Below is a small trained network, with its code and all its weights. Each question gives an input and a target symbol and asks what happens when units are switched off, that is, made to give their printed mean instead of their output.

import numpy as np


def w(rows, s, z=0):
    codes = np.array(rows[::2]) - 128.0
    scale = np.full(codes.shape[1], s)
    scale[-1] = z or s
    return codes * scale


def norm(h):
    return h / np.sqrt((h * h).mean(-1, keepdims=True) + 1e-5)


def f(y):
    return y / 2 * (1 + np.tanh(0.7978845608 * (y + 0.044715 * y**3)))


def softmax(a):
    e = np.exp(a - a.max(-1, keepdims=True))
    return e / e.sum(-1, keepdims=True)


def log_softmax(a):
    a = a - a.max(-1, keepdims=True)
    return a - np.log(np.exp(a).sum(-1, keepdims=True))


def net(x, mask):
    ids = ['ΘΞΣΦαγδεζημπτψω'.index(c) for c in x.split()]
    T = len(ids)
    res = E[ids] + P[:T]
    q, k, v = (norm(res) @ M[0].T for M in (Q, K, V))
    z = softmax(np.where(np.tri(T) > 0, q @ k.T / 3**0.5, -1e9)) @ v
    res = res + np.where(mask[0], z, O[0][:, -1]) @ O[0][:, :-1]
    y = f(norm(res) @ A[0][:, :-1].T + A[0][:, -1])
    res = res + np.where(mask[1:9], y, B[0][:, -1]) @ B[0][:, :-1]
    return log_softmax(norm(res)[-1] @ U[:, :-1].T + U[:, -1])


Q, K, V, O, A, B = {}, {}, {}, {}, {}, {}
E = w([
[82,174,98,131,118],'Θ',
[117,138,137,133,165],'Ξ',
[75,193,115,187,190],'Σ',
[99,138,73,141,130],'Φ',
[138,146,121,121,136],'α',
[6,189,69,89,112],'γ',
[123,158,147,113,168],'δ',
[134,130,153,144,218],'ε',
[105,148,89,164,166],'ζ',
[98,128,88,135,137],'η',
[116,80,64,92,199],'μ',
[88,135,68,146,121],'π',
[169,57,132,87,253],'τ',
[97,157,116,125,128],'ψ',
[128,130,123,134,151],'ω',
],0.00055)
P = w([
[174,139,127,116,110],'0',
[74,104,110,143,150],'1',
[78,171,114,7,178],'2',
[152,134,57,157,171],'3',
[94,98,133,153,130],'4',
[92,164,118,25,152],'5',
[137,118,51,146,175],'6',
[121,99,146,155,107],'7',
[91,164,123,36,130],'8',
[125,140,81,128,167],'9',
[123,92,140,150,116],'10',
[92,158,124,38,125],'11',
],0.0021)
Q[0] = w([
[97,12,243,247,45],'head 0',
[47,84,253,8,44],'head 0',
[47,29,251,18,4],'head 0',
],0.004)
K[0] = w([
[15,93,24,105,249],'head 0',
[253,241,15,28,135],'head 0',
[245,239,21,6,241],'head 0',
],0.004)
V[0] = w([
[146,99,253,60,243],'head 0',
[99,241,171,216,147],'head 0',
[65,178,162,67,46],'head 0',
],0.0033)
O[0] = w([
[72,235,255,14,196,2],'head 0',
[251,239,185,198,34,190],'head 0',
[238,161,33,122,227,45],'head 0',
],0.0037,0.00084)
A[0] = w([
[166,246,37,183,82,101],'neuron 0',
[236,255,194,148,83,48],'neuron 1',
[193,125,156,114,50,227],'neuron 2',
[43,58,173,185,189,84],'neuron 3',
[239,163,179,244,40,67],'neuron 4',
[168,59,68,229,48,168],'neuron 5',
[135,174,230,242,67,3],'neuron 6',
[225,214,97,84,107,27],'neuron 7',
],0.0036,0.0022)
B[0] = w([
[209,69,174,84,153,188],'neuron 0',
[72,204,25,11,184,128],'neuron 1',
[224,115,166,153,204,168],'neuron 2',
[223,139,99,17,147,150],'neuron 3',
[94,112,209,57,37,176],'neuron 4',
[61,174,114,133,141,254],'neuron 5',
[126,93,96,253,116,144],'neuron 6',
[187,197,7,231,145,122],'neuron 7',
],0.0031,0.003)
U = w([
[206,42,7,204,182,87],'Θ',
[245,9,237,10,237,132],'Ξ',
[245,251,231,11,18,239],'Σ',
[14,35,13,198,172,1],'Φ',
[16,19,26,233,247,10],'α',
[173,65,9,133,248,47],'γ',
[249,250,13,11,243,207],'δ',
[27,244,184,12,244,13],'ε',
[13,14,254,247,4,255],'ζ',
[14,26,10,137,179,1],'η',
[75,67,10,16,244,100],'μ',
[17,18,15,102,161,1],'π',
[9,29,170,19,118,27],'τ',
[237,10,6,243,247,147],'ψ',
[20,16,148,25,203,30],'ω',
],0.0041,0.0039)

Each question gives the input, a string of symbols that net reads in full, and the target symbol t.
The units are the heads (3 rows each of Q, K, V and O) and the neurons (one row each of A and B). Each row of codes is followed by its name. A weight is (code - 128) times the scale printed after its matrix; where a second scale follows, it is the last column's (O, A, B and U).
mask holds one flag per unit, heads first, then neurons. A switched-off unit (its flag False) gives its mean, the last column of its rows in O or B, instead of its output. The means were averaged over made-up inputs and are rounded, as every weight is.
A unit's drop is (log p(t) with every unit on - log p(t) with that unit switched off) / (log p(t) with every unit on - log p(t) with every unit switched off).
The circuit of an input: a set's keep is (log p(t) with only the set's units on - log p(t) with every unit switched off) / (log p(t) with every unit on - log p(t) with every unit switched off). Starting from all 9 units, units are removed one at a time, each time the one whose removal leaves the highest keep (on an exact tie, the one counted first), for as long as the keep stays at least 0.8.
units of the circuit, in order: the units of the circuit, biggest drop first
most important unit: the unit with the biggest drop
k most important neurons: the k neurons with the biggest drops, biggest first
drop of u: that unit's drop, to one decimal
input α Ξ ψ Σ, target Ξ: most important unit	neuron 0
input Σ ζ ψ Σ Σ γ γ μ Σ Φ ψ Σ, target δ: units of the circuit, in order	head 0; neuron 7
input ω Σ ψ Θ, target Σ: units of the circuit, in order	head 0; neuron 4
input α Ξ ψ ω, target Ξ: 3 most important neurons	neuron 0; neuron 6; neuron 1
input Σ ψ ψ ψ Ξ Ξ Θ, target Ξ: units of the circuit, in order	neuron 0; head 0
input Ξ ε Σ Σ Ξ μ η, target Ξ: units of the circuit, in order	head 0; neuron 0
input ψ α ζ ζ ζ Σ δ, target ζ: units of the circuit, in order	head 0; neuron 4
input Θ ζ Σ Σ ζ Ξ Φ, target ζ: units of the circuit, in order	head 0; neuron 1; neuron 4
input Σ Σ ζ ψ ζ ω μ, target ζ: 2 most important neurons	neuron 1; neuron 5
input δ Θ α Φ ψ Σ Ξ ζ Σ Σ, target ζ: 3 most important neurons	neuron 4; neuron 5; neuron 0
input η α Ξ Σ Σ Ξ Φ, target Σ: 2 most important neurons	neuron 4; neuron 0
input Θ Σ Σ τ Σ Σ Σ Ξ Σ ψ, target Ξ: 2 most important neurons	neuron 0; neuron 3
input Σ Ξ α ψ Ξ τ Φ α ψ π Σ ψ, target δ: 2 most important neurons	neuron 4; neuron 7
input ψ Σ π γ η ψ δ Ξ ε δ, target Ξ: units of the circuit, in order	neuron 0
input Σ α Ξ Σ Σ μ Ξ Σ Ξ η, target Σ: 3 most important neurons	neuron 4; neuron 1; neuron 0
input Σ ψ η, target δ: drop of head 0	1.5
input Σ Θ Σ Σ Σ Σ, target δ: drop of neuron 4	0.0
input Σ Σ δ α Θ α, target δ: drop of neuron 1	0.3
input Ξ ψ ψ τ Σ Σ δ, target Σ: drop of neuron 4	0.6
input Σ Θ Ξ Σ Σ Σ α, target Σ: most important neuron	neuron 4
input Σ Σ Θ, target δ: 2 most important neurons	neuron 1; neuron 7
input Σ Σ α ε, target Σ: 3 most important neurons	neuron 4; neuron 1; neuron 0
input α Σ α Ξ Ξ Σ γ, target Ξ: 2 most important neurons	neuron 0; neuron 6
